Here is a tiny trained network, its code and every weight. The questions are about switching its units off for an input and a target symbol, where a switched-off unit gives its printed mean instead of its output.

import numpy as np


def w(rows, s, z=0):
    codes = np.array(rows[::2]) - 128.0
    scale = np.full(codes.shape[1], s)
    scale[-1] = z or s
    return codes * scale


def f(y):
    return y / 2 * (1 + np.tanh(0.7978845608 * (y + 0.044715 * y**3)))


def softmax(a):
    e = np.exp(a - a.max(-1, keepdims=True))
    return e / e.sum(-1, keepdims=True)


def log_softmax(a):
    a = a - a.max(-1, keepdims=True)
    return a - np.log(np.exp(a).sum(-1, keepdims=True))


def net(x, mask):
    ids = ['βδημστφ'.index(c) for c in x.split()]
    T = len(ids)
    res = E[ids] + P[:T]
    q, k, v = (res @ M[0].T for M in (Q, K, V))
    z = softmax(np.where(np.tri(T) > 0, q @ k.T / 4**0.5, -1e9)) @ v
    res = res + np.where(mask[0], z, O[0][:, -1]) @ O[0][:, :-1]
    y = f(res @ A[0][:, :-1].T + A[0][:, -1])
    res = res + np.where(mask[1:13], y, B[0][:, -1]) @ B[0][:, :-1]
    return log_softmax(res[-1] @ U[:, :-1].T + U[:, -1])


Q, K, V, O, A, B = {}, {}, {}, {}, {}, {}
E = w([
[115,114,113],'β',
[155,110,195],'δ',
[251,148,122],'η',
[143,137,171],'μ',
[198,92,111],'σ',
[94,95,110],'τ',
[174,100,145],'φ',
],0.032)
P = w([
[149,176,143],'0',
[115,126,100],'1',
[135,3,124],'2',
[138,172,146],'3',
[113,127,99],'4',
[108,47,148],'5',
[138,173,142],'6',
[113,127,98],'7',
[110,60,141],'8',
[138,171,141],'9',
[114,128,99],'10',
[107,71,135],'11',
[138,172,141],'12',
],0.027)
Q[0] = w([
[79,152,254],'H1',
[77,154,63],'H1',
[190,86,162],'H1',
[135,25,176],'H1',
],0.0083)
K[0] = w([
[84,75,250],'H1',
[152,171,175],'H1',
[169,255,194],'H1',
[98,147,38],'H1',
],0.0063)
V[0] = w([
[170,42,150],'H1',
[68,58,136],'H1',
[54,149,173],'H1',
[208,93,3],'H1',
],0.0039)
O[0] = w([
[189,168,141,241],'H1',
[105,124,187,44],'H1',
[124,130,165,5],'H1',
[96,84,2,232],'H1',
],0.0065,0.0025)
A[0] = w([
[146,145,111,137],'N1',
[95,237,121,113],'N2',
[74,63,162,179],'N3',
[160,203,156,104],'N4',
[149,111,187,136],'N5',
[138,255,85,10],'N6',
[64,62,128,42],'N7',
[92,193,231,45],'N8',
[135,81,154,175],'N9',
[135,126,128,133],'N10',
[199,92,114,106],'N11',
[43,50,144,176],'N12',
],0.019,0.012)
B[0] = w([
[108,114,146,153],'N1',
[35,244,10,152],'N2',
[115,211,128,219],'N3',
[200,63,124,189],'N4',
[156,78,57,200],'N5',
[36,75,69,150],'N6',
[165,40,85,171],'N7',
[20,98,220,179],'N8',
[147,169,49,219],'N9',
[119,125,130,138],'N10',
[102,166,186,247],'N11',
[160,161,191,233],'N12',
],0.011,0.014)
U = w([
[198,91,117,20],'β',
[135,157,220,234],'δ',
[69,235,188,149],'η',
[127,14,10,104],'μ',
[112,68,179,104],'σ',
[45,100,136,254],'τ',
[76,121,18,174],'φ',
],0.013,0.0046)

Each question gives the input, a string of symbols that net reads in full, and the target symbol t.
The units are the heads (4 rows each of Q, K, V and O) and the neurons (one row each of A and B). Each row of codes is followed by its name. A weight is (code - 128) times the scale printed after its matrix; where a second scale follows, it is the last column's (O, A, B and U).
mask holds one flag per unit, heads first, then neurons. A switched-off unit (its flag False) gives its mean, the last column of its rows in O or B, instead of its output. The means were averaged over made-up inputs and are rounded, as every weight is.
A unit's drop is (log p(t) with every unit on - log p(t) with that unit switched off) / (log p(t) with every unit on - log p(t) with every unit switched off).
The circuit of an input: a set's keep is (log p(t) with only the set's units on - log p(t) with every unit switched off) / (log p(t) with every unit on - log p(t) with every unit switched off). Starting from the 12 units with the biggest drops (on a tie, the unit counted first), units are removed one at a time, each time the one whose removal leaves the highest keep (on an exact tie, the one counted first), for as long as the keep stays at least 0.8.
circuit, biggest first: the units of the circuit, biggest drop first
top k neurons: the k neurons with the biggest drops, biggest first
drop of u: that unit's drop, to one decimal
input φ η φ η μ β, target β: circuit, biggest first -> (N7 N12)
input τ β μ τ τ, target η: top 4 neurons -> (N12 N3 N5 N4)
input φ μ β δ β μ η η φ σ μ φ, target η: circuit, biggest first -> (N3 N4)
input β μ φ μ σ φ σ δ δ β φ β, target η: top 3 neurons -> (N12 N3 N5)
input σ σ β, target β: circuit, biggest first -> (N7 N12 N3)
input φ η φ, target δ: circuit, biggest first -> (N11)
input σ μ η δ τ φ δ δ δ, target η: top 4 neurons -> (N3 N12 N4 N9)
input η δ μ μ β φ δ μ η, target δ: top 3 neurons -> (N11 N3 N2)
input β τ σ τ β η μ β δ β φ η, target δ: top 3 neurons -> (N11 N7 N4)
input σ β φ η μ δ, target β: top 3 neurons -> (N5 N7 N12)
input σ φ σ, target δ: top 2 neurons -> (N11 N12)
input δ β τ μ η β, target δ: top 4 neurons -> (N12 N3 N7 N5)
input β δ σ μ φ μ μ β τ β μ β, target η: top 4 neurons -> (N12 N3 N4 N5)
input β μ δ σ μ σ, target δ: top 3 neurons -> (N11 N12 N3)
input β β τ, target β: top 3 neurons -> (N7 N12 N9)
input η β μ η η η μ η μ μ β, target μ: circuit, biggest first -> (N11)
input β β μ μ φ τ σ μ σ σ μ σ, target η: top 2 neurons -> (N11 N4)
input β μ σ, target β: drop of N5 -> 0.2
input η μ μ β δ μ β, target φ: drop of N2 -> 0.5
input σ η β σ η β φ φ σ δ, target σ: drop of N5 -> 0.1
